In the rows, zero is written as 128.
Each name stands for a flat space through zero: a line, a plane or more. A row that begins with a name and a colon came from that space; any other row is followed by the name of the space it lies nearest, among the names in its block.
srmc: | 105 | 127 | 136 | 126 | 131 | 112 | 111 | 130 | 138 | 130 | 128 | 138 | 129 | 136 | 111 | 145 | 147 | 116 | 139 | 115 | 107 | 129 | 134 | 131 | 156 | 130 |
fbtq: | 114 | 118 | 141 | 105 | 125 | 131 | 120 | 132 | 131 | 129 | 121 | 136 | 127 | 133 | 121 | 132 | 120 | 122 | 113 | 117 | 103 | 128 | 124 | 153 | 125 | 132 |
jcrh: | 148 | 137 | 124 | 132 | 113 | 136 | 121 | 158 | 131 | 122 | 133 | 133 | 119 | 120 | 133 | 108 | 120 | 133 | 120 | 131 | 125 | 130 | 121 | 142 | 114 | 122 |
qfph: | 129 | 104 | 123 | 144 | 124 | 128 | 123 | 134 | 122 | 137 | 130 | 107 | 131 | 132 | 128 | 121 | 132 | 129 | 123 | 132 | 120 | 130 | 119 | 110 | 137 | 123 |
mtqn: |  88 | 120 | 129 | 121 | 112 | 118 | 116 | 147 | 151 | 130 | 141 | 149 | 116 | 151 | 135 | 129 | 151 | 122 | 124 | 134 | 105 | 142 | 153 | 141 | 149 | 117 |
qfph: | 141 | 130 | 140 | 124 | 131 | 134 | 128 | 124 | 116 | 133 | 133 | 121 | 142 | 114 |  97 | 114 | 131 | 130 | 149 | 110 | 148 | 120 | 131 | 135 | 139 | 137 |
fbtq: | 119 | 119 | 143 | 140 | 136 | 103 | 119 | 210 | 145 | 126 | 130 | 178 | 146 | 115 | 134 | 113 | 144 |  98 |  74 | 136 |  97 | 112 | 115 | 136 | 133 | 145 |
srmc: | 122 | 137 | 121 | 122 | 133 | 124 | 149 | 120 | 123 | 134 | 130 | 136 | 133 | 125 | 142 | 132 | 123 | 134 | 129 | 141 | 148 | 125 | 144 | 127 | 124 | 137 |
jcrh: | 132 | 138 | 133 | 129 | 123 | 124 | 122 | 146 | 126 | 132 | 139 | 136 | 134 | 118 | 107 | 116 | 139 | 128 | 145 | 119 | 138 | 125 | 139 | 139 | 144 | 134 |
mtqn: |  91 | 108 | 127 | 134 | 128 | 106 | 120 | 145 | 138 | 139 | 132 | 138 | 132 | 143 | 134 | 140 | 148 | 115 | 116 | 135 | 101 | 131 | 138 | 119 | 156 | 130 |
jcrh: | 122 | 120 | 128 | 129 | 134 | 123 | 123 | 120 | 127 | 130 | 119 | 122 | 129 | 132 | 127 | 144 | 125 | 123 | 124 | 124 | 112 | 127 | 118 | 122 | 132 | 130 |
fbtq: | 132 | 139 | 132 | 115 | 128 | 130 | 125 | 136 | 132 | 121 | 121 | 142 | 124 | 124 | 130 | 132 | 117 | 125 | 117 | 124 | 117 | 126 | 122 | 147 | 114 | 132 |
mphc: | 153 | 141 | 141 | 124 | 130 | 136 | 115 | 139 | 128 | 116 | 122 | 133 | 128 | 113 | 108 | 121 | 120 | 124 | 128 | 109 | 122 | 122 | 109 | 145 | 116 | 131 |
jcrh: | 155 | 138 | 133 | 135 | 145 | 129 | 137 | 146 | 127 | 115 | 115 | 144 | 136 | 109 | 142 | 124 | 112 | 118 |  95 | 134 | 130 | 114 | 101 | 124 |  96 | 139 |
mphc: | 119 | 127 | 132 |  99 | 115 | 133 | 134 | 132 | 112 | 148 | 135 | 126 | 136 | 121 | 110 | 118 | 116 | 139 | 141 | 118 | 137 | 125 | 148 | 163 | 139 | 143 |
mtqn: | 127 | 144 | 136 | 120 | 118 | 142 | 121 | 126 | 154 | 105 | 139 | 148 | 109 | 140 | 129 | 112 | 144 | 129 | 135 | 127 | 136 | 142 | 143 | 143 | 116 | 106 |
qfph: | 146 | 160 | 108 | 144 | 134 | 119 | 118 |  90 | 117 | 127 | 116 | 104 | 118 | 121 | 122 | 170 | 118 | 137 | 172 | 116 | 129 | 129 | 117 | 108 | 138 | 128 |
mphc: | 107 | 110 | 132 | 115 | 117 | 130 | 130 | 135 | 129 | 139 | 137 | 128 | 130 | 138 | 126 | 116 | 134 | 130 | 124 | 131 | 125 | 133 | 145 | 141 | 139 | 127 |
qfph: | 132 | 153 | 132 | 106 | 124 | 130 | 121 | 127 | 128 | 123 | 121 | 141 | 121 | 121 | 118 | 140 | 113 | 130 | 137 | 113 | 119 | 127 | 128 | 160 | 121 | 135 |
qfph: | 139 | 122 | 161 | 106 | 138 | 152 | 149 | 123 | 127 | 119 | 140 | 143 | 148 | 117 | 103 |  82 | 137 | 127 | 126 | 119 | 175 | 119 | 142 | 148 | 113 | 135 |
mtqn: | 152 | 136 | 132 | 135 | 138 | 137 | 128 | 110 | 121 | 120 | 123 | 116 | 131 | 118 | 116 | 126 | 124 | 130 | 140 | 118 | 143 | 124 | 114 | 118 | 119 | 127 |
mtqn: | 123 | 151 | 130 | 117 | 128 | 129 | 127 | 114 | 142 | 114 | 129 | 145 | 116 | 134 | 131 | 138 | 132 | 128 | 140 | 125 | 132 | 134 | 140 | 139 | 122 | 122 |
fbtq: | 121 | 103 | 143 | 117 | 131 | 138 | 128 | 106 | 117 | 138 | 130 | 107 | 140 | 132 | 101 | 118 | 132 | 129 | 139 | 113 | 136 | 127 | 131 | 129 | 141 | 130 |
qfph: | 122 | 190 | 122 | 110 | 136 | 109 | 127 | 116 | 137 | 118 | 121 | 166 | 119 | 118 | 127 | 170 | 123 | 126 | 160 | 118 | 131 | 125 | 146 | 152 | 133 | 143 |
mtqn: | 122 | 123 | 119 | 113 | 110 | 129 | 127 | 137 | 112 | 149 | 130 | 116 | 128 | 125 | 125 | 128 | 110 | 141 | 134 | 126 | 119 | 129 | 136 | 150 | 137 | 136 |
jcrh: | 138 | 174 | 124 | 105 | 111 | 141 | 141 | 152 | 147 | 108 | 140 | 173 | 107 | 122 | 153 | 108 | 117 | 138 | 122 | 143 | 149 | 136 | 153 | 170 |  92 | 122 |
mphc: | 149 | 156 | 125 | 121 | 108 | 136 | 122 | 164 | 131 | 122 | 138 | 146 | 118 | 113 | 126 | 106 | 119 | 137 | 132 | 126 | 134 | 129 | 134 | 161 | 116 | 127 |
qfph: | 131 | 106 | 139 | 131 | 135 | 143 | 145 | 121 | 131 | 122 | 135 | 125 | 136 | 133 | 134 |  98 | 138 | 127 | 111 | 139 | 153 | 128 | 130 | 114 | 113 | 121 |
jcrh: | 131 | 129 | 137 | 130 | 156 | 112 | 126 | 127 | 124 | 125 | 105 | 138 | 143 | 116 | 125 | 157 | 119 | 109 | 108 | 119 | 108 | 111 |  99 | 118 | 124 | 148 |
srmc: | 119 | 126 | 144 | 103 | 152 | 114 | 132 | 134 | 117 | 135 | 102 | 148 | 149 | 113 | 121 | 156 | 104 | 110 |  97 | 114 | 101 | 106 | 107 | 148 | 121 | 162 |
mphc: |  90 | 124 | 117 | 113 | 147 | 107 | 148 |  86 | 118 | 145 | 112 | 125 | 135 | 140 | 148 | 179 | 117 | 126 | 128 | 138 | 120 | 124 | 139 | 115 | 140 | 146 |
fbtq: | 139 | 145 | 117 | 143 | 129 | 120 | 131 | 146 | 132 | 122 | 128 | 141 | 124 | 120 | 146 | 130 | 127 | 127 | 121 | 141 | 130 | 126 | 124 | 120 | 120 | 128 |
fbtq: | 140 | 120 | 144 | 121 | 141 | 120 | 125 | 178 | 123 | 129 | 111 | 153 | 147 | 106 | 127 | 123 | 108 | 108 |  76 | 123 |  98 | 106 |  95 | 147 | 110 | 153 |
mphc: | 144 | 123 | 131 | 145 | 129 | 135 | 123 | 131 | 130 | 121 | 132 | 119 | 128 | 126 | 121 | 113 | 137 | 127 | 131 | 126 | 136 | 129 | 118 | 113 | 126 | 118 |
fbtq: |  98 | 126 | 143 | 106 | 117 | 133 | 118 | 115 | 147 | 123 | 140 | 141 | 118 | 149 | 111 | 123 | 150 | 126 | 146 | 116 | 125 | 142 | 156 | 150 | 144 | 115 |
fbtq: | 130 | 127 | 137 | 115 | 130 | 131 | 125 | 136 | 127 | 127 | 120 | 135 | 131 | 123 | 124 | 129 | 117 | 123 | 114 | 121 | 115 | 123 | 118 | 144 | 118 | 136 |
jcrh: | 131 | 139 | 132 | 125 | 131 | 125 | 130 | 136 | 129 | 126 | 131 | 141 | 133 | 120 | 121 | 124 | 132 | 126 | 133 | 125 | 137 | 124 | 134 | 135 | 130 | 134 |
mphc: | 119 | 116 | 145 | 117 | 151 | 123 | 122 | 101 | 126 | 125 | 106 | 124 | 138 | 131 | 114 | 157 | 122 | 112 | 118 | 109 | 105 | 119 | 106 | 124 | 128 | 139 |
mphc: | 153 | 168 | 127 | 103 | 121 | 132 | 130 | 137 | 109 | 133 | 124 | 138 | 131 |  99 | 110 | 130 |  98 | 140 | 150 | 110 | 140 | 117 | 130 | 170 | 119 | 150 |
srmc: | 113 | 147 | 121 | 123 | 133 | 109 | 129 | 130 | 131 | 132 | 124 | 147 | 128 | 127 | 135 | 154 | 128 | 124 | 133 | 130 | 120 | 125 | 138 | 133 | 138 | 139 |
srmc: | 117 | 125 | 126 | 125 | 133 | 115 | 135 | 143 | 124 | 138 | 125 | 139 | 138 | 124 | 136 | 136 | 124 | 123 | 113 | 135 | 121 | 120 | 130 | 130 | 133 | 143 |
srmc: | 161 | 116 | 141 | 123 | 130 | 161 | 131 | 104 | 120 | 115 | 122 | 103 | 126 | 124 | 117 | 103 | 112 | 136 | 123 | 117 | 145 | 128 | 106 | 129 |  96 | 117 |
mtqn: | 144 | 117 | 133 | 157 | 161 | 120 | 144 | 130 | 129 | 117 | 116 | 133 | 146 | 118 | 145 | 129 | 134 | 110 |  94 | 143 | 139 | 113 | 101 |  84 | 111 | 135 |
jcrh: | 137 | 143 | 126 | 120 | 135 | 138 | 152 | 121 | 135 | 113 | 127 | 147 | 124 | 126 | 156 | 119 | 118 | 131 | 110 | 147 | 153 | 128 | 133 | 130 |  93 | 127 |
mtqn: | 150 | 121 | 116 | 141 | 158 | 113 | 151 | 118 |  88 | 149 | 103 | 105 | 158 |  99 | 135 | 153 |  94 | 127 | 112 | 133 | 134 | 101 |  95 |  99 | 121 | 163 |
srmc: | 121 | 118 | 130 | 129 | 127 | 133 | 136 | 118 | 128 | 131 | 137 | 122 | 131 | 134 | 125 | 115 | 139 | 132 | 136 | 132 | 146 | 131 | 142 | 121 | 135 | 123 |
srmc: | 101 | 123 | 144 | 121 | 135 | 113 | 109 | 122 | 138 | 129 | 126 | 138 | 133 | 137 | 101 | 148 | 149 | 112 | 140 | 107 | 104 | 127 | 133 | 134 | 159 | 132 |
qfph: | 109 | 135 |  90 | 157 | 119 |  95 | 109 | 138 | 133 | 139 | 118 | 119 | 108 | 142 | 162 | 180 | 126 | 126 | 128 | 145 |  79 | 137 | 119 | 100 | 150 | 122 |
| 108 | 103 | 140 | 112 | 107 | 138 | 121 | 154 | 135 | 136 | 144 | 133 | 127 | 139 | 118 |  96 | 139 | 129 | 117 | 126 | 120 | 136 | 146 | 154 | 138 | 121 |  mphc
| 149 | 130 | 137 | 131 | 137 | 141 | 139 | 103 | 115 | 127 | 134 | 111 | 140 | 117 | 104 | 110 | 133 | 135 | 155 | 118 | 169 | 123 | 132 | 118 | 129 | 130 |  fbtq
| 137 | 122 | 116 | 133 | 101 | 147 | 127 | 138 | 130 | 127 | 144 | 113 | 111 | 137 | 140 |  98 | 126 | 146 | 130 | 140 | 137 | 143 | 137 | 133 | 118 | 106 |  jcrh
| 133 | 122 | 115 | 152 | 128 | 117 | 118 | 123 | 115 | 141 | 128 | 101 | 132 | 125 | 118 | 141 | 133 | 131 | 150 | 124 | 124 | 127 | 120 | 102 | 154 | 128 |  qfph
| 132 | 130 | 136 | 132 | 125 | 139 | 126 | 135 | 148 | 109 | 137 | 142 | 118 | 136 | 134 | 107 | 143 | 124 | 119 | 133 | 136 | 136 | 132 | 128 | 114 | 111 |  mtqn
| 144 | 146 | 130 | 132 | 145 | 130 | 137 | 110 | 130 | 113 | 119 | 135 | 129 | 121 | 133 | 137 | 124 | 124 | 129 | 128 | 143 | 123 | 119 | 118 | 111 | 130 |  mtqn
| 136 | 114 | 149 |  99 | 102 | 151 | 121 | 154 | 112 | 144 | 147 | 120 | 139 | 115 |  82 |  78 | 124 | 141 | 144 | 103 | 141 | 126 | 144 | 178 | 140 | 135 |  mphc
| 129 | 138 | 116 | 131 | 158 | 106 | 152 | 116 | 108 | 139 | 105 | 133 | 147 | 111 | 150 | 167 | 103 | 122 | 111 | 140 | 129 | 107 | 112 | 108 | 120 | 159 |  mtqn
| 114 | 102 | 131 | 136 | 148 | 117 | 126 |  99 | 119 | 137 | 112 | 106 | 140 | 135 | 122 | 156 | 129 | 117 | 123 | 121 | 110 | 122 | 110 | 100 | 142 | 135 |  jcrh
| 141 | 130 | 135 | 123 | 132 | 133 | 127 | 121 | 117 | 130 | 124 | 119 | 136 | 117 | 108 | 126 | 121 | 130 | 139 | 114 | 135 | 122 | 121 | 134 | 129 | 136 |  mphc
| 137 | 113 | 156 | 118 | 136 | 144 | 143 | 131 | 120 | 130 | 143 | 132 | 154 | 115 |  95 |  82 | 144 | 126 | 132 | 118 | 171 | 118 | 141 | 137 | 131 | 137 |  qfph
| 124 |  82 | 148 | 119 | 143 | 122 | 134 | 167 | 110 | 147 | 113 | 131 | 161 | 113 | 123 | 116 | 110 | 110 |  68 | 126 |  99 | 104 |  97 | 136 | 122 | 158 |  srmc
| 125 | 113 | 114 | 132 |  94 | 142 | 113 | 134 | 130 | 135 | 142 | 102 | 106 | 145 | 132 | 110 | 129 | 146 | 139 | 133 | 117 | 148 | 137 | 134 | 134 | 103 |  jcrh
| 150 | 128 | 138 | 128 | 139 | 134 | 135 | 131 | 115 | 127 | 123 | 126 | 143 | 109 | 115 | 117 | 119 | 126 | 123 | 120 | 142 | 115 | 114 | 129 | 118 | 140 |  fbtq
| 148 | 129 | 119 | 150 | 130 | 123 | 116 | 109 | 106 | 141 | 126 |  90 | 135 | 116 |  99 | 139 | 129 | 136 | 169 | 111 | 135 | 124 | 116 | 105 | 155 | 131 |  qfph
| 133 | 133 | 149 | 133 | 180 | 109 | 153 | 110 | 117 | 126 | 113 | 148 | 168 | 104 | 113 | 144 | 136 | 105 | 121 | 122 | 158 |  98 | 118 | 102 | 131 | 162 |  jcrh
| 125 | 132 | 136 | 117 | 128 | 127 | 124 | 141 | 134 | 123 | 125 | 144 | 127 | 126 | 127 | 128 | 125 | 122 | 116 | 123 | 116 | 126 | 125 | 145 | 122 | 132 |  fbtq
| 128 | 130 | 137 | 109 | 123 | 137 | 127 | 135 | 132 | 123 | 126 | 140 | 124 | 128 | 127 | 121 | 118 | 128 | 116 | 123 | 121 | 128 | 127 | 153 | 114 | 129 |  qfph
| 115 | 131 | 131 | 129 | 130 | 110 | 108 | 145 | 136 | 129 | 121 | 141 | 128 | 129 | 119 | 150 | 134 | 114 | 126 | 116 |  94 | 125 | 121 | 135 | 146 | 134 |  srmc
| 121 | 110 | 136 | 126 | 134 | 129 | 128 | 114 | 123 | 133 | 125 | 116 | 136 | 132 | 117 | 129 | 132 | 125 | 129 | 121 | 127 | 126 | 125 | 121 | 136 | 130 |  mphc
| 157 | 142 | 139 | 141 | 131 | 127 | 130 | 165 | 120 | 128 | 143 | 142 | 148 |  98 | 100 |  93 | 141 | 125 | 140 | 120 | 160 | 113 | 131 | 133 | 136 | 141 |  jcrh
| 137 | 151 | 127 | 120 | 134 | 136 | 147 | 130 | 143 | 107 | 127 | 158 | 119 | 126 | 158 | 121 | 120 | 128 | 107 | 146 | 146 | 129 | 132 | 136 |  90 | 124 |  mtqn
| 108 | 133 | 118 | 123 | 114 | 131 | 124 | 100 | 139 | 127 | 136 | 120 | 109 | 150 | 134 | 139 | 138 | 138 | 153 | 131 | 129 | 146 | 151 | 127 | 139 | 110 |  fbtq
| 125 |  72 | 150 | 152 | 127 | 144 | 113 | 129 | 138 | 124 | 141 | 101 | 135 | 146 | 106 |  88 | 164 | 118 | 117 | 123 | 127 | 136 | 117 |  98 | 142 | 103 |  mphc
| 117 | 129 | 133 | 128 | 120 | 114 | 104 | 142 | 125 | 140 | 133 | 126 | 132 | 125 |  95 | 137 | 141 | 123 | 154 | 105 | 108 | 127 | 133 | 140 | 166 | 135 |  jcrh
|  96 | 110 | 139 | 130 | 105 | 130 | 104 | 151 | 163 | 118 | 152 | 144 | 110 | 158 | 122 | 104 | 170 | 120 | 128 | 128 | 109 | 150 | 152 | 138 | 150 |  98 |  mtqn
| 104 | 108 | 128 | 126 | 110 | 121 | 106 | 136 | 126 | 146 | 137 | 113 | 126 | 140 | 106 | 130 | 142 | 129 | 147 | 115 | 104 | 136 | 140 | 136 | 166 | 124 |  mtqn
| 137 | 135 | 106 | 146 | 127 | 120 | 132 | 135 | 124 | 130 | 122 | 122 | 122 | 125 | 154 | 141 | 117 | 132 | 120 | 145 | 122 | 128 | 118 | 110 | 120 | 127 |  fbtq
| 104 | 122 | 117 | 137 | 126 | 112 | 130 | 148 | 142 | 130 | 131 | 145 | 123 | 140 | 156 | 137 | 138 | 121 | 106 | 150 | 111 | 133 | 136 | 118 | 133 | 125 |  qfph
| 133 | 125 | 119 | 128 | 115 | 137 | 123 | 134 | 133 | 123 | 125 | 122 | 112 | 136 | 147 | 126 | 115 | 134 | 113 | 136 | 112 | 137 | 119 | 133 | 110 | 115 |  jcrh
